Here is a tiny trained network, its code and every weight. The questions are about switching its units off for an input and a target symbol, where a switched-off unit gives its printed mean instead of its output.

import numpy as np


def w(rows, s, z=0):
    codes = np.array(rows[::2]) - 128.0
    scale = np.full(codes.shape[1], s)
    scale[-1] = z or s
    return codes * scale


def norm(h):
    return h / np.sqrt((h * h).mean(-1, keepdims=True) + 1e-5)


def f(y):
    return y / 2 * (1 + np.tanh(0.7978845608 * (y + 0.044715 * y**3)))


def softmax(a):
    e = np.exp(a - a.max(-1, keepdims=True))
    return e / e.sum(-1, keepdims=True)


def log_softmax(a):
    a = a - a.max(-1, keepdims=True)
    return a - np.log(np.exp(a).sum(-1, keepdims=True))


def net(x, mask):
    ids = ['αβεξψω'.index(c) for c in x.split()]
    T = len(ids)
    res = E[ids] + P[:T]
    u = 0
    for l in range(2):
        q, k, v = (norm(res) @ M[l].T for M in (Q, K, V))
        z = softmax(np.where(np.tri(T) > 0, q @ k.T / 2**0.5, -1e9)) @ v
        res = res + np.where(mask[u], z, O[l][:, -1]) @ O[l][:, :-1]
        u += 1
        y = f(norm(res) @ A[l][:, :-1].T + A[l][:, -1])
        res = res + np.where(mask[u : u + 8], y, B[l][:, -1]) @ B[l][:, :-1]
        u += 8
    return log_softmax(norm(res)[-1] @ U[:, :-1].T + U[:, -1])


Q, K, V, O, A, B = {}, {}, {}, {}, {}, {}
E = w([
[129,179,119],'α',
[102,84,205],'β',
[101,225,152],'ε',
[88,14,116],'ξ',
[81,190,214],'ψ',
[255,105,57],'ω',
],0.012)
P = w([
[178,11,113],'0',
[158,2,88],'1',
[162,84,25],'2',
[133,185,179],'3',
[111,65,126],'4',
[152,108,49],'5',
[225,144,189],'6',
[106,77,157],'7',
[122,104,61],'8',
[127,188,175],'9',
[73,132,213],'10',
[119,102,58],'11',
],0.008)
Q[0] = w([
[2,149,145],'0.h1',
[12,237,140],'0.h1',
],0.0086)
K[0] = w([
[253,167,236],'0.h1',
[2,55,199],'0.h1',
],0.0088)
V[0] = w([
[117,81,39],'0.h1',
[1,69,154],'0.h1',
],0.0039)
O[0] = w([
[10,148,141,1],'0.h1',
[74,100,112,150],'0.h1',
],0.013,0.00056)
A[0] = w([
[90,158,118,122],'0.n1',
[61,177,223,173],'0.n2',
[80,37,180,132],'0.n3',
[154,196,75,95],'0.n4',
[131,162,88,59],'0.n5',
[176,119,103,117],'0.n6',
[152,85,249,2],'0.n7',
[131,118,129,77],'0.n8',
],0.014,0.0043)
B[0] = w([
[155,195,8,149],'0.n1',
[176,106,162,254],'0.n2',
[139,159,158,214],'0.n3',
[83,152,160,188],'0.n4',
[48,122,97,136],'0.n5',
[122,189,167,153],'0.n6',
[79,188,69,194],'0.n7',
[106,161,143,117],'0.n8',
],0.011,0.0074)
Q[1] = w([
[77,212,254],'1.h1',
[213,219,132],'1.h1',
],0.0081)
K[1] = w([
[67,74,254],'1.h1',
[94,105,204],'1.h1',
],0.0089)
V[1] = w([
[247,194,1],'1.h1',
[135,108,131],'1.h1',
],0.012)
O[1] = w([
[167,107,2,1],'1.h1',
[247,52,80,113],'1.h1',
],0.0074,0.0048)
A[1] = w([
[218,81,65,240],'1.n1',
[55,119,27,164],'1.n2',
[116,215,57,97],'1.n3',
[201,110,145,4],'1.n4',
[165,40,117,61],'1.n5',
[96,164,160,186],'1.n6',
[65,151,250,183],'1.n7',
[212,1,118,111],'1.n8',
],0.0091,0.002)
B[1] = w([
[147,189,211,163],'1.n1',
[35,109,255,148],'1.n2',
[123,114,127,162],'1.n3',
[37,180,154,135],'1.n4',
[33,31,123,123],'1.n5',
[180,167,164,177],'1.n6',
[200,103,154,255],'1.n7',
[108,53,200,145],'1.n8',
],0.0058,0.0078)
U = w([
[89,118,109,19],'α',
[15,103,163,237],'β',
[191,186,57,6],'ε',
[50,10,142,247],'ξ',
[25,186,104,196],'ψ',
[158,68,104,194],'ω',
],0.014,0.0015)

Each question gives the input, a string of symbols that net reads in full, and the target symbol t.
The units are the heads (2 rows each of Q, K, V and O) and the neurons (one row each of A and B). Each row of codes is followed by its name. A weight is (code - 128) times the scale printed after its matrix; where a second scale follows, it is the last column's (O, A, B and U).
mask holds one flag per unit, layer by layer, with each layer's heads first. A switched-off unit (its flag False) gives its mean, the last column of its rows in O or B, instead of its output. The means were averaged over made-up inputs and are rounded, as every weight is.
A unit's drop is (log p(t) with every unit on - log p(t) with that unit switched off) / (log p(t) with every unit on - log p(t) with every unit switched off).
The circuit of an input: a set's keep is (log p(t) with only the set's units on - log p(t) with every unit switched off) / (log p(t) with every unit on - log p(t) with every unit switched off). Starting from the 12 units with the biggest drops (on a tie, the unit counted first), units are removed one at a time, each time the one whose removal leaves the highest keep (on an exact tie, the one counted first), for as long as the keep stays at least 0.8.
units of the circuit, in order: the units of the circuit, biggest drop first
most important unit: the unit with the biggest drop
top k neurons: the k neurons with the biggest drops, biggest first
top k neurons in layer l: the k neurons of layer l with the biggest drops, biggest first
drop when u is switched off: that unit's drop, to one decimal
input ε β α α ε ω ε β β, target ψ: top 3 neurons	[0.n7, 0.n2, 0.n4]
input β ω α, target β: most important unit	0.n4
input ω α ω ω ξ ε ω α, target ω: units of the circuit, in order	[0.n2, 1.h1]
input ε ε ε ω β ξ ξ, target ε: top 2 neurons	[0.n7, 0.n4]
input β β ω α β β β α ω ε α, target ω: top 2 neurons	[0.n2, 0.n4]
input ε β ε β ω ε ω ε, target ω: top 2 neurons in layer 1	[1.n8, 1.n2]
input β α ε ε β ξ β ε ω ω, target β: units of the circuit, in order	[1.h1, 0.n1, 0.h1]
input β α ε ε ω β ε ω ψ, target ω: units of the circuit, in order	[0.n2, 0.n4]
input ε β ξ α ω ψ ξ, target ε: top 3 neurons	[0.n3, 0.n7, 0.n4]
input ε ψ ε ξ ε ξ β, target ε: top 4 neurons	[0.n7, 0.n4, 1.n2, 0.n5]
input ε ξ ε α, target ε: top 2 neurons in layer 0	[0.n1, 0.n4]
input α ε ξ ω ξ ε ω ε ψ ε ε ψ, target ω: top 2 neurons in layer 0	[0.n2, 0.n7]
input ε ε β ξ ε ψ ψ, target ε: top 3 neurons in layer 0	[0.n7, 0.n4, 0.n5]
input ε ω ε α, target ε: most important unit	1.h1
input β ω α ω, target β: drop when 0.h1 is switched off	0.2
input ψ ε α ψ β α ε ε β, target ψ: drop when 0.n4 is switched off	-0.1
input ε ψ ε β ω ε ψ, target ε: drop when 1.n4 is switched off	0.0
input α ω β β ω ε ω ε, target ω: drop when 0.n2 is switched off	0.2
